Below is a small trained network, with its code and all its weights. Each question gives an input and a target symbol and asks what happens when units are switched off, that is, made to give their printed mean instead of their output.

import numpy as np


def w(rows, s, z=0):
    codes = np.array(rows[::2]) - 128.0
    scale = np.full(codes.shape[1], s)
    scale[-1] = z or s
    return codes * scale


def norm(h):
    return h / np.sqrt((h * h).mean(-1, keepdims=True) + 1e-5)


def f(y):
    return y / 2 * (1 + np.tanh(0.7978845608 * (y + 0.044715 * y**3)))


def softmax(a):
    e = np.exp(a - a.max(-1, keepdims=True))
    return e / e.sum(-1, keepdims=True)


def log_softmax(a):
    a = a - a.max(-1, keepdims=True)
    return a - np.log(np.exp(a).sum(-1, keepdims=True))


def net(x, mask):
    ids = ['ΔΘΣαγζηλπτφω'.index(c) for c in x.split()]
    T = len(ids)
    res = E[ids] + P[:T]
    r = norm(res)
    for j in range(3):
        rows = slice(3 * j, 3 * j + 3)
        q, k, v = (r @ M[0][rows].T for M in (Q, K, V))
        z = softmax(np.where(np.tri(T) > 0, q @ k.T / 3**0.5, -1e9)) @ v
        o = O[0][rows]
        res = res + np.where(mask[j], z, o[:, -1]) @ o[:, :-1]
    y = f(norm(res) @ A[0][:, :-1].T + A[0][:, -1])
    res = res + np.where(mask[3:19], y, B[0][:, -1]) @ B[0][:, :-1]
    return log_softmax(norm(res)[-1] @ U[:, :-1].T + U[:, -1])


Q, K, V, O, A, B = {}, {}, {}, {}, {}, {}
E = w([
[62,55,103,80,142,122,82,149,183],'Δ',
[109,9,47,156,95,241,195,115,110],'Θ',
[127,133,141,93,80,179,163,78,182],'Σ',
[142,64,167,133,112,133,150,26,142],'α',
[142,154,53,135,88,113,157,93,250],'γ',
[26,169,116,113,204,128,144,71,220],'ζ',
[137,159,30,144,148,126,144,31,124],'η',
[203,179,120,92,28,147,139,163,89],'λ',
[89,138,105,53,108,40,197,114,136],'π',
[105,193,130,29,50,112,62,50,151],'τ',
[239,147,92,136,129,38,117,136,158],'φ',
[126,98,165,116,27,107,167,215,159],'ω',
],0.017)
P = w([
[233,7,181,60,226,173,103,80,32],'0',
[17,254,154,204,85,136,157,99,170],'1',
[71,240,115,196,34,110,164,112,182],'2',
[67,227,104,183,35,89,169,123,219],'3',
[84,226,75,173,29,94,160,140,220],'4',
[82,234,45,171,11,98,155,126,242],'5',
[102,236,28,151,12,78,156,139,250],'6',
],0.0056)
Q[0] = w([
[133,174,170,158,119,122,116,118,109],'h0',
[115,60,206,136,212,118,97,175,22],'h0',
[104,117,161,123,157,110,93,166,66],'h0',
[134,158,158,112,148,138,114,146,151],'h1',
[127,164,217,174,247,119,43,128,2],'h1',
[157,176,108,166,138,163,162,118,117],'h1',
[153,136,112,127,112,158,119,75,184],'h2',
[157,117,155,92,173,156,177,114,23],'h2',
[119,103,145,132,187,111,76,137,53],'h2',
],0.0097)
K[0] = w([
[88,148,117,136,123,66,156,126,109],'h0',
[100,167,124,251,116,163,61,154,156],'h0',
[119,175,206,254,176,130,113,161,119],'h0',
[128,129,66,118,86,118,211,79,137],'h1',
[46,165,108,214,54,66,149,124,134],'h1',
[96,110,88,56,144,156,137,177,189],'h1',
[105,90,103,127,129,174,77,120,150],'h2',
[128,198,179,162,113,137,214,83,147],'h2',
[120,208,190,146,143,77,141,116,139],'h2',
],0.0082)
V[0] = w([
[76,141,86,147,131,61,221,99,121],'h0',
[159,99,163,55,139,127,129,91,125],'h0',
[153,174,158,132,132,213,109,119,141],'h0',
[96,148,163,170,190,2,135,173,185],'h1',
[50,145,102,121,76,137,155,102,203],'h1',
[38,199,153,73,175,106,48,100,82],'h1',
[202,125,160,138,158,75,65,56,154],'h2',
[102,143,134,87,166,95,91,119,195],'h2',
[92,6,85,102,158,141,25,140,139],'h2',
],0.01)
O[0] = w([
[201,106,172,163,157,27,192,58,156,161],'h0',
[122,124,191,108,44,171,163,148,31,234],'h0',
[116,113,108,101,185,123,66,191,82,101],'h0',
[93,92,160,167,151,144,29,130,137,22],'h1',
[111,1,90,101,8,85,82,177,147,131],'h1',
[172,114,124,55,138,65,69,21,134,54],'h1',
[44,155,167,95,165,87,183,205,179,137],'h2',
[208,128,159,48,164,109,149,192,59,170],'h2',
[213,122,160,118,130,234,131,159,196,254],'h2',
],0.0095,0.0085)
A[0] = w([
[188,90,101,193,86,169,83,121,135,114],'n0',
[127,101,171,226,164,173,152,135,148,100],'n1',
[84,117,116,139,107,97,179,82,97,108],'n2',
[155,124,94,181,151,89,154,168,107,136],'n3',
[99,129,178,109,119,142,178,79,175,91],'n4',
[177,122,74,141,178,63,126,198,60,189],'n5',
[169,65,166,139,133,91,11,98,149,148],'n6',
[174,100,84,68,111,116,49,168,73,138],'n7',
[130,122,199,83,126,69,140,175,134,120],'n8',
[33,125,148,134,133,158,137,125,105,171],'n9',
[87,96,184,140,112,132,141,91,119,93],'n10',
[138,75,228,89,139,150,182,154,80,127],'n11',
[78,161,96,106,134,181,146,205,153,205],'n12',
[128,129,94,60,125,89,77,72,119,231],'n13',
[177,42,104,108,131,201,136,102,147,85],'n14',
[147,112,148,193,157,143,71,147,48,2],'n15',
],0.012,0.0057)
B[0] = w([
[33,110,219,124,112,121,71,134,181,169],'n0',
[89,255,125,150,69,124,67,99,189,167],'n1',
[172,120,116,181,131,104,153,105,100,157],'n2',
[77,175,102,197,118,155,156,105,123,144],'n3',
[226,95,105,152,82,127,84,111,81,178],'n4',
[61,207,227,164,182,215,103,95,93,137],'n5',
[127,21,120,129,167,191,178,131,100,156],'n6',
[41,150,175,143,150,134,146,131,124,161],'n7',
[65,173,165,125,134,61,128,92,169,183],'n8',
[109,34,103,62,142,38,78,72,105,154],'n9',
[180,147,106,158,60,99,100,105,103,129],'n10',
[137,120,169,208,81,71,114,62,115,200],'n11',
[107,69,157,118,179,168,133,96,144,253],'n12',
[73,148,63,140,157,195,147,115,179,171],'n13',
[180,178,158,112,108,54,114,160,139,179],'n14',
[241,245,107,167,152,71,108,243,113,123],'n15',
],0.009,0.011)
U = w([
[194,119,175,86,140,160,104,189,131,138],'Δ',
[113,119,85,183,65,198,84,118,131,65],'Θ',
[105,111,188,119,111,153,186,84,113,254],'Σ',
[142,97,178,156,92,82,88,82,27,26],'α',
[110,129,76,111,130,140,190,163,202,178],'γ',
[110,43,110,90,204,99,100,98,143,155],'ζ',
[138,114,49,139,212,161,162,138,42,176],'η',
[110,114,122,96,94,126,153,212,2,90],'λ',
[190,152,97,132,132,44,178,118,136,91],'π',
[95,182,103,16,86,83,86,125,107,67],'τ',
[90,197,182,176,202,125,98,131,121,66],'φ',
[77,87,138,173,81,57,120,237,135,110],'ω',
],0.009,0.0052)

Each question gives the input, a string of symbols that net reads in full, and the target symbol t.
The units are the heads (3 rows each of Q, K, V and O) and the neurons (one row each of A and B). Each row of codes is followed by its name. A weight is (code - 128) times the scale printed after its matrix; where a second scale follows, it is the last column's (O, A, B and U).
mask holds one flag per unit, heads first, then neurons. A switched-off unit (its flag False) gives its mean, the last column of its rows in O or B, instead of its output. The means were averaged over made-up inputs and are rounded, as every weight is.
A unit's drop is (log p(t) with every unit on - log p(t) with that unit switched off) / (log p(t) with every unit on - log p(t) with every unit switched off).
The circuit of an input: a set's keep is (log p(t) with only the set's units on - log p(t) with every unit switched off) / (log p(t) with every unit on - log p(t) with every unit switched off). Starting from the 12 units with the biggest drops (on a tie, the unit counted first), units are removed one at a time, each time the one whose removal leaves the highest keep (on an exact tie, the one counted first), for as long as the keep stays at least 0.8.
circuit, biggest first: the units of the circuit, biggest drop first
unit that matters most: the unit with the biggest drop
k most important neurons: the k neurons with the biggest drops, biggest first
which heads matter: for each layer, one digit per head in row order, 1 if its drop is at least 0.15 and else 0, layers parted by /
drop when u is switched off: that unit's drop, to one decimal
input π ζ Σ λ τ γ, target π: which heads matter	101
input Θ ζ ζ φ, target γ: circuit, biggest first	(n11; h0)
input γ ζ Θ τ Σ φ, target ω: which heads matter	010
input φ φ φ η, target φ: circuit, biggest first	(h1)
input ζ ζ ζ π λ φ Δ, target ζ: which heads matter	110
input τ η λ, target τ: which heads matter	010
input ζ ω α α, target ζ: which heads matter	010
input φ τ η η φ, target φ: which heads matter	010
input λ γ π γ π λ, target π: which heads matter	100
input Δ Σ Σ γ γ φ, target Δ: which heads matter	001
input π τ ζ ζ ζ φ ζ, target π: which heads matter	100
input ζ Δ Σ ζ ζ, target ζ: which heads matter	110
input Δ ζ γ Σ τ η, target Δ: which heads matter	001
input τ λ λ γ γ, target τ: circuit, biggest first	(h1; h0)
input Σ Θ Θ Σ φ η, target Θ: unit that matters most	h2
input η γ η γ π η, target π: circuit, biggest first	(h0; n12)
input ζ η Θ α τ λ, target Θ: 2 most important neurons	(n13; n12)
input α α η λ π φ Δ, target Δ: drop when n8 is switched off	0.0
input γ τ η γ φ Σ, target ω: drop when h1 is switched off	0.7
input γ η γ τ η Δ ζ, target Δ: drop when h2 is switched off	0.7
input γ η ω τ π η Δ, target ω: circuit, biggest first	(h1)
